Below are the code and all the weights of a small trained network. Each question names an input and a target symbol and asks about switching units off, where a switched-off unit gives its printed mean instead of its output.

import numpy as np


def w(rows, s, z=0):
    codes = np.array(rows[::2]) - 128.0
    scale = np.full(codes.shape[1], s)
    scale[-1] = z or s
    return codes * scale


def norm(h):
    return h / np.sqrt((h * h).mean(-1, keepdims=True) + 1e-5)


def f(y):
    return y / 2 * (1 + np.tanh(0.7978845608 * (y + 0.044715 * y**3)))


def softmax(a):
    e = np.exp(a - a.max(-1, keepdims=True))
    return e / e.sum(-1, keepdims=True)


def log_softmax(a):
    a = a - a.max(-1, keepdims=True)
    return a - np.log(np.exp(a).sum(-1, keepdims=True))


def net(x, mask):
    ids = ['αβγδλμσω'.index(c) for c in x.split()]
    T = len(ids)
    res = E[ids] + P[:T]
    q, k, v = (norm(res) @ M[0].T for M in (Q, K, V))
    z = softmax(np.where(np.tri(T) > 0, q @ k.T / 4**0.5, -1e9)) @ v
    res = res + np.where(mask[0], z, O[0][:, -1]) @ O[0][:, :-1]
    y = f(norm(res) @ A[0][:, :-1].T + A[0][:, -1])
    res = res + np.where(mask[1:9], y, B[0][:, -1]) @ B[0][:, :-1]
    return log_softmax(norm(res)[-1] @ U[:, :-1].T + U[:, -1])


Q, K, V, O, A, B = {}, {}, {}, {}, {}, {}
E = w([
[254,71,84,168,127,174,138,52],'α',
[182,76,27,155,191,75,177,114],'β',
[247,107,69,72,110,141,21,77],'γ',
[75,141,71,201,125,118,34,86],'δ',
[242,247,83,52,180,189,94,141],'λ',
[186,199,167,218,155,43,186,154],'μ',
[150,228,231,168,28,168,111,83],'σ',
[91,201,145,81,47,94,205,121],'ω',
],0.0076)
P = w([
[122,118,116,168,52,97,144,255],'0',
[122,144,81,165,56,98,147,175],'1',
[123,154,83,163,63,98,139,140],'2',
[127,150,85,157,78,103,130,119],'3',
[128,156,95,143,120,116,124,85],'4',
[123,146,115,132,159,116,118,58],'5',
[140,107,122,119,167,110,108,70],'6',
[143,93,134,104,193,96,98,61],'7',
[114,72,166,98,232,83,103,74],'8',
],0.011)
Q[0] = w([
[139,122,146,145,150,142,159,67],'h1',
[77,107,168,111,139,124,139,124],'h1',
[127,63,150,124,123,175,135,223],'h1',
[148,160,66,181,7,130,163,173],'h1',
],0.011)
K[0] = w([
[135,191,107,88,95,134,90,73],'h1',
[128,139,86,95,231,155,116,109],'h1',
[111,34,226,71,195,148,96,149],'h1',
[124,116,110,130,69,153,128,255],'h1',
],0.0096)
V[0] = w([
[226,153,175,67,167,111,72,103],'h1',
[163,156,133,187,235,57,203,203],'h1',
[122,108,39,177,190,250,118,192],'h1',
[84,188,149,1,118,161,159,214],'h1',
],0.0055)
O[0] = w([
[192,255,71,141,66,174,115,171,115],'h1',
[173,147,200,136,135,191,152,5,248],'h1',
[169,68,65,51,236,212,164,138,67],'h1',
[185,167,161,71,216,83,35,169,85],'h1',
],0.0072,0.0014)
A[0] = w([
[71,105,163,109,212,142,108,47,147],'n1',
[83,130,254,108,158,35,126,137,8],'n2',
[77,71,72,135,160,206,66,124,127],'n3',
[134,136,232,159,56,251,95,92,2],'n4',
[116,102,84,106,197,163,155,151,90],'n5',
[143,191,100,126,176,207,122,189,65],'n6',
[141,164,165,53,125,73,101,112,69],'n7',
[115,91,30,68,147,53,133,129,212],'n8',
],0.0065,0.0039)
B[0] = w([
[180,112,126,133,155,131,111,97,155],'n1',
[139,88,79,70,124,157,89,75,147],'n2',
[128,144,63,87,75,130,156,160,138],'n3',
[88,75,104,145,152,147,71,249,132],'n4',
[143,121,133,108,139,147,78,176,119],'n5',
[97,81,108,141,114,103,94,94,162],'n6',
[115,127,124,89,96,150,172,161,173],'n7',
[70,155,135,127,202,125,115,94,255],'n8',
],0.011,0.0036)
U = w([
[169,63,57,27,149,96,10,102,97],'α',
[26,97,82,60,47,167,219,117,214],'β',
[189,212,71,87,169,168,94,165,197],'γ',
[52,184,29,230,51,115,69,154,43],'δ',
[40,24,143,123,254,145,161,137,5],'λ',
[86,155,241,113,99,3,146,124,231],'μ',
[130,98,204,170,28,221,121,131,167],'σ',
[220,84,134,201,123,155,172,94,61],'ω',
],0.0076,0.0021)

Each question gives the input, a string of symbols that net reads in full, and the target symbol t.
The units are the heads (4 rows each of Q, K, V and O) and the neurons (one row each of A and B). Each row of codes is followed by its name. A weight is (code - 128) times the scale printed after its matrix; where a second scale follows, it is the last column's (O, A, B and U).
mask holds one flag per unit, heads first, then neurons. A switched-off unit (its flag False) gives its mean, the last column of its rows in O or B, instead of its output. The means were averaged over made-up inputs and are rounded, as every weight is.
A unit's drop is (log p(t) with every unit on - log p(t) with that unit switched off) / (log p(t) with every unit on - log p(t) with every unit switched off).
The circuit of an input: a set's keep is (log p(t) with only the set's units on - log p(t) with every unit switched off) / (log p(t) with every unit on - log p(t) with every unit switched off). Starting from all 9 units, units are removed one at a time, each time the one whose removal leaves the highest keep (on an exact tie, the one counted first), for as long as the keep stays at least 0.8.
circuit, biggest first: the units of the circuit, biggest drop first
most important unit: the unit with the biggest drop
k most important neurons: the k neurons with the biggest drops, biggest first
drop of u: that unit's drop, to one decimal
input μ δ γ ω λ, target μ: circuit, biggest first : (h1, n2)
input σ β δ ω ω λ ω, target α: most important unit : n2
input λ ω λ ω ω β μ β δ, target ω: circuit, biggest first : (h1, n1)
input ω σ μ λ λ δ λ μ μ, target ω: circuit, biggest first : (h1, n8, n1)
input λ β γ α μ σ σ, target δ: circuit, biggest first : (h1, n4)
input δ σ λ, target λ: circuit, biggest first : (h1, n8)
input γ γ γ δ λ γ σ λ λ, target δ: circuit, biggest first : (h1, n6)
input α λ σ λ γ ω β, target μ: circuit, biggest first : (h1, n2)
input γ α λ ω β β γ μ σ, target σ: circuit, biggest first : (h1, n8)
input λ ω ω γ β λ δ ω ω, target β: circuit, biggest first : (h1, n7)
input λ δ λ, target α: circuit, biggest first : (h1, n6)
input λ ω ω α σ, target α: 3 most important neurons : (n2, n4, n1)
input γ γ μ δ γ β λ δ, target δ: drop of n3 : 0.3
input λ λ δ, target α: drop of h1 : 1.3
input γ δ λ λ λ β, target γ: most important unit : h1
input λ λ γ, target γ: drop of n3 : 0.0
